Here is a tiny trained network, its code and every weight. The questions are about switching its units off for an input and a class, where a switched-off unit gives its printed mean instead of its output.

import numpy as np


def w(rows, s, z=0):
    codes = np.array(rows[::2]) - 128.0
    scale = np.full(codes.shape[1], s)
    scale[-1] = z or s
    return codes * scale


def f(y):
    return y / 2 * (1 + np.tanh(0.7978845608 * (y + 0.044715 * y**3)))


def log_softmax(a):
    a = a - a.max(-1, keepdims=True)
    return a - np.log(np.exp(a).sum(-1, keepdims=True))


def net(x, mask):
    res = np.array(x, float).reshape(1, 2) / 4 @ E
    y = f(res @ A[0][:, :-1].T + A[0][:, -1])
    res = res + np.where(mask, y, B[0][:, -1]) @ B[0][:, :-1]
    return log_softmax(res[-1] @ U[:, :-1].T + U[:, -1])


A, B = {}, {}
E = w([
[19,214,209,224,124,201,171,90,115,76],'x0',
[152,171,170,83,253,142,218,53,222,195],'x1',
],0.0064)
A[0] = w([
[126,69,92,210,26,116,15,253,43,34,74],'n1',
[193,79,55,10,132,49,95,156,157,176,80],'n2',
[157,143,179,79,227,143,227,63,196,211,108],'n3',
[200,82,41,54,130,60,115,125,134,154,54],'n4',
[52,182,208,217,125,215,180,71,118,49,37],'n5',
[149,129,155,97,227,138,236,31,247,227,109],'n6',
[104,71,99,176,46,112,41,185,27,52,141],'n7',
[33,214,210,190,124,202,153,117,145,64,2],'n8',
[212,36,111,38,137,94,84,162,152,171,57],'n9',
[48,197,196,230,131,194,199,69,122,34,44],'n10',
[181,56,60,62,134,57,108,164,153,198,17],'n11',
],0.0048,0.00081)
B[0] = w([
[204,232,71,67,92,174,179,67,192,46,244],'n1',
[83,59,199,185,208,52,51,180,108,183,218],'n2',
[218,217,55,54,58,177,235,56,194,28,234],'n3',
[86,91,186,162,158,88,80,168,88,194,195],'n4',
[69,55,193,213,188,83,65,193,75,195,211],'n5',
[197,224,59,41,59,194,210,66,176,33,254],'n6',
[241,222,50,15,36,209,232,3,202,24,219],'n7',
[87,54,191,174,182,70,90,184,66,181,203],'n8',
[86,69,198,203,199,65,75,181,88,183,203],'n9',
[68,69,156,208,202,98,55,202,115,178,217],'n10',
[103,48,171,165,171,85,62,152,93,170,200],'n11',
],0.005,0.0065)
U = w([
[173,195,76,33,60,172,200,23,192,32,254],'0',
[60,32,166,200,200,74,2,212,85,222,2],'1',
],0.0061,0.00055)

Each question gives the input, the list of numbers given to net, and the class t.
The units are the neurons (one row each of A and B). Each row of codes is followed by its name. A weight is (code - 128) times the scale printed after its matrix; where a second scale follows, it is the last column's (A, B and U).
mask holds one flag per neuron, in row order. A switched-off neuron (its flag False) gives its mean, the last column of its row in B, instead of its output. The means were averaged over made-up inputs and are rounded, as every weight is.
A unit's drop is (log p(t) with every unit on - log p(t) with that unit switched off) / (log p(t) with every unit on - log p(t) with every unit switched off).
unit that matters most: the unit with the biggest drop
k most important neurons: the k neurons with the biggest drops, biggest first
drop when u is switched off: that unit's drop, to one decimal
input [7,-5], class 1: unit that matters most : n5
input [-4,3], class 1: 4 most important neurons : n7; n1; n2; n9
input [5,-4], class 1: 2 most important neurons : n6; n3
input [4,-2], class 1: 2 most important neurons : n6; n3
input [-5,-7], class 0: 2 most important neurons : n7; n1
input [3,-2], class 1: 2 most important neurons : n6; n3
input [2,1], class 1: 4 most important neurons : n7; n1; n6; n3
input [-6,-7], class 0: drop when n1 is switched off : 2.1
input [-6,-8], class 0: drop when n1 is switched off : 1.0
input [-7,-8], class 0: drop when n7 is switched off : 3.8
input [-4,-6], class 0: drop when n7 is switched off : 0.3
